Below is a small trained network, with its code and all its weights. Each question gives an input and a class and asks what happens when units are switched off, that is, made to give their printed mean instead of their output.

import numpy as np


def w(rows, s, z=0):
    codes = np.array(rows[::2]) - 128.0
    scale = np.full(codes.shape[1], s)
    scale[-1] = z or s
    return codes * scale


def norm(h):
    return h / np.sqrt((h * h).mean(-1, keepdims=True) + 1e-5)


def f(y):
    return y / 2 * (1 + np.tanh(0.7978845608 * (y + 0.044715 * y**3)))


def log_softmax(a):
    a = a - a.max(-1, keepdims=True)
    return a - np.log(np.exp(a).sum(-1, keepdims=True))


def net(x, mask):
    res = np.array(x, float).reshape(1, 2) / 4 @ E
    u = 0
    for l in range(2):
        y = f(norm(res) @ A[l][:, :-1].T + A[l][:, -1])
        res = res + np.where(mask[u : u + 9], y, B[l][:, -1]) @ B[l][:, :-1]
        u += 9
    return log_softmax(norm(res)[-1] @ U[:, :-1].T + U[:, -1])


A, B = {}, {}
E = w([
[60,67,141,253,106],'x0',
[22,202,92,98,61],'x1',
],0.00075)
A[0] = w([
[56,126,107,155,115,11],'L0N1',
[159,46,207,234,140,11],'L0N2',
[123,119,127,111,139,107],'L0N3',
[109,227,97,31,73,45],'L0N4',
[156,69,135,231,107,85],'L0N5',
[54,135,124,186,80,42],'L0N6',
[144,106,93,127,75,83],'L0N7',
[255,131,179,83,221,108],'L0N8',
[27,129,121,123,100,108],'L0N9',
],0.0029,0.0012)
B[0] = w([
[155,133,169,185,103,123],'L0N1',
[89,144,120,39,169,195],'L0N2',
[122,117,144,111,106,119],'L0N3',
[73,84,161,64,172,209],'L0N4',
[84,160,147,80,230,181],'L0N5',
[148,153,179,252,110,165],'L0N6',
[147,143,185,118,128,111],'L0N7',
[161,92,101,255,5,253],'L0N8',
[134,179,125,158,25,179],'L0N9',
],0.0021,0.0014)
A[1] = w([
[113,106,150,127,255,4],'L1N1',
[160,114,144,81,161,135],'L1N2',
[185,155,141,124,123,141],'L1N3',
[156,91,180,176,126,92],'L1N4',
[107,168,121,70,91,113],'L1N5',
[192,122,103,135,98,66],'L1N6',
[69,133,160,113,163,99],'L1N7',
[135,150,143,115,101,146],'L1N8',
[125,149,136,99,132,123],'L1N9',
],0.0062,0.0016)
B[1] = w([
[62,33,250,129,195,247],'L1N1',
[49,250,122,208,94,156],'L1N2',
[61,71,151,157,73,132],'L1N3',
[93,184,55,37,149,186],'L1N4',
[185,98,117,111,227,211],'L1N5',
[181,17,155,97,54,191],'L1N6',
[215,99,54,101,35,221],'L1N7',
[67,80,131,123,195,155],'L1N8',
[122,125,66,136,185,130],'L1N9',
],0.0027,0.0013)
U = w([
[209,19,113,120,3,182],'0',
[38,45,254,145,225,175],'1',
[170,169,36,30,240,185],'2',
[32,247,115,243,48,166],'3',
[160,169,172,130,130,19],'4',
[156,165,166,132,130,2],'5',
],0.009,0.0067)

Each question gives the input, the list of numbers given to net, and the class t.
The units are the neurons (one row each of A and B). Each row of codes is followed by its name. A weight is (code - 128) times the scale printed after its matrix; where a second scale follows, it is the last column's (A, B and U).
mask holds one flag per neuron, layer by layer. A switched-off neuron (its flag False) gives its mean, the last column of its row in B, instead of its output. The means were averaged over made-up inputs and are rounded, as every weight is.
A unit's drop is (log p(t) with every unit on - log p(t) with that unit switched off) / (log p(t) with every unit on - log p(t) with every unit switched off).
The circuit of an input: a set's keep is (log p(t) with only the set's units on - log p(t) with every unit switched off) / (log p(t) with every unit on - log p(t) with every unit switched off). Starting from the 12 units with the biggest drops (on a tie, the unit counted first), units are removed one at a time, each time the one whose removal leaves the highest keep (on an exact tie, the one counted first), for as long as the keep stays at least 0.8.
circuit, biggest first: the units of the circuit, biggest drop first
k most important neurons: the k neurons with the biggest drops, biggest first
k most important neurons of layer l: the k neurons of layer l with the biggest drops, biggest first
drop when u is switched off: that unit's drop, to one decimal
input [-4,0], class 0: 2 most important neurons -> [L0N8; L0N5]
input [0,3], class 2: 2 most important neurons -> [L0N8; L0N4]
input [4,1], class 3: circuit, biggest first -> [L1N6; L1N1]
input [-1,7], class 2: most important neuron of layer 0 -> [L0N8]
input [4,2], class 3: 2 most important neurons -> [L0N6; L1N1]
input [-1,8], class 2: 3 most important neurons -> [L0N8; L1N5; L1N1]
input [-5,0], class 0: 3 most important neurons -> [L0N8; L0N5; L0N2]
input [-5,-5], class 0: drop when L0N8 is switched off -> 0.8
input [-5,-4], class 0: drop when L0N8 is switched off -> 0.7
input [-3,7], class 2: drop when L1N5 is switched off -> 0.2
input [-4,-2], class 0: drop when L0N8 is switched off -> 1.1
